Group, then class:
[-14   0  14  21  -3   1  -8 -28   4 -38  -1 -18   5  -2  -4   4   3  -3
  -5  18   0  10  11  -8   7  40  -8   2  12 -11   0   1 -22  10 -25   0
   3] | q824.[66]
[  9 -11  -3   5  -2  -6  -7  -1   2   8   6 -62   0   1  -9   7  -8  -1
   7 -15   2   2  -3  -1 -16  63  25   7  28   2   1  -9  -1   2 -10  -1
 -24] | q644.[63]
[ -7  -2  -2 -13  12   6   1   2  -4 -14   3   5  13   0 -10  11   3 -11
   7  11   2  -6  15  -4   0  13  -3   4 -15  -5  -3   6   3   1  -7  24
   0] | q824.[70]
[-11   8  15  11   6   6 -29  11  -8   4  -1  -3   1   4  -6  29   4  -2
 -12  26  -2  -6  10  12  14   8  10  15  24  -7  -7   0 -14   9   4  -6
  -7] | q280.[74]
[-16   2  29   6   9   8  30  31   5  33   1 -15  13 -12 -19 -13  -4  -2
  -7  19  -9   7  -8  18   3  36  37  35  55   6  -3 -14  -2   5  -6   2
 -10] | q280.[71]
[ -4  -1  16  -3  12   5  26  29  -6  17  -2   5   3  -2 -31 -16  -8 -14
  -7  28  -8   2  13  17  21   6  31  25  22  -1  -3  -4 -10   5   4   7
  -3] | q280.[69]
[ 13  -3   0 -16   1   8   7  23   6  19  -3  13   7   3 -13   0 -10   3
  -2 -18  -4   5  -9   9 -10  20  15   1  -1   0   1  -9 -10  -2  11  -2
 -11] | q796.[62]
[-17   4  11   4   4   7   6   5  -6  -5   1  -3  12 -11  -1  -2   5  -9
   4  14  -2  -9   3  -9   7  35   9   7  16  -1  -1  -6 -12   0  -5  -9
 -10] | q824.[70]
[-13 -11  -3 -25  -7  -2   1  -8   9 -13   4  15   3 -17  38   4  13 -10
   6 -27  13  -6 -16  -6   6 -85 -38 -24  -5  12  20  19  15  25  14   7
   7] | q280.[69]
[-19   2   2   4  -7   3   6  14   0   6 -11   2  -6   0   1  -9   0  -7
  -1  18   3   3   7  16  24 -13   4   9  19   4 -17  -4  -5   2  -6   2
   5] | q280.[74]
[ -5   2  14   1  -3   3  -6   6   0  14  -4  -1  10  -6  -9   2   0 -10
   1  21   5  -9   4  19  11  24   9  14  13   0  -7   1  -7   4   0   0
   1] | q824.[70]
[ 14   6  -3  -8   7  -7  -5  21   2  45  -8 -13 -11   0 -25   1 -14   2
   1  18  -9   9  -6  -8 -11  64  49  32  18   0  -8  -8   2  -1  -3   7
   1] | q644.[63]
[  7 -12  -8  -8 -12   6  16  27  -1  18  -8  18  -1   2  -6 -11   1  -2
  -6  33  -3  -2  13   4  19 -10  19  27   4   5  -1   0   3   8  -1  -5
  -1] | q280.[74]
[ 13  10  13  25   9  -8  -7  -1   7   4 -18 -12  13   2 -31  -3  -6   9
  -8  -6  -8   0   2   7   5  38   9  25  39   0  -8 -14 -10  -2 -20  -7
   1] | q796.[56]
[-14   2  14  10   9   3  21  10   6  10  -2  -7   5  -3 -12   1  -4   3
   1   5  -1   5   5  13   3  12   1  20  26  -8  -3 -12  -3  -3   6   2
  -3] | q280.[74]
[ 12 -11 -22 -16  -5   0   7  18   2  37  -6  12  -1  -3 -21   7 -14  -7
  -1 -10 -11  -6   4   3 -20   4  17 -11 -23  11   3  -5   3  -6  30   2
   6] | q796.[62]
[-23  17  15  -8  10   9  22 -15   3 -10  -2  -2  14  -7  -4   0 -14  -7
  -7  18 -18  15  12   4  -2  34   1   2   0 -12   4  -6 -33 -13   2   9
   0] | q824.[70]
[  4   9  20   3   1  -2  -9  10   3  50 -12  -7   6  -7 -16   0  -5   6
  -5  -9  -2 -18   0   4 -14  50  11   1  12   0  13  -5   3  -8  10   2
  -6] | q796.[54]
[  7   0  18 -13   2 -11   6  31  -1  44  10 -14  -5   8 -15   8 -15  -8
   8   0  -3   6   1  -5 -20  27  35  -6   8   7 -10  -4  12  -1   8  -2
  -6] | q644.[61]
[ 15   2   7  -4  -3   0  -4  18   8  22  -5   8   0   6 -20  -1  58   5
  -8  -2 -10   3   9   9 -18  41  13   7  11  -2  -1  -9   1  -6   9   3
  -4] | q796.[62]
[ 15 -28 -13  -3  18  -4   2  18   8  42  -4  -8  -3  12 -25  -9 -19  -6
 -14  -3  -5  10   9   3 -14  31  35  -3  11  10 -10 -14  -1   2  -2  -2
 -15] | q644.[63]
[-19   1   1 -10   1   6   9 -16  -8 -10  -4  -4   5   8  -8   7  -3  -7
  -1  36  -4   7  16   0 -11  19  -5   6 -15 -16  -9   1 -37  -2   0  -5
 -19] | q824.[66]
[ 18   4   7  14   2  -9 -17   8   3  -4  -8   2  -6   1 -23   6  -1   3
  -6 -13  -7   8  -1  -4  -9  41  16  10  44   4  -1 -13   6  -5 -14  -4
   6] | q796.[62]
[  2  -1  -1  -8  13   4  15  12   6  11  -2   5  -2   0  -9  -5   9  -7
  -3  18  -4   7   7   7   4  -6   2  11   3   7  -7  -2 -12  -1   7   5
   3] | q280.[74]
[ -8  -6  30 -32  13 -12  21  -4   0   5  -9 -20   2  -3 -36  -6  -3 -10
  -8  16   1  11   5  12  22   4   2  39  30  -5 -38 -12 -11   1 -19   9
   2] | q280.[69]
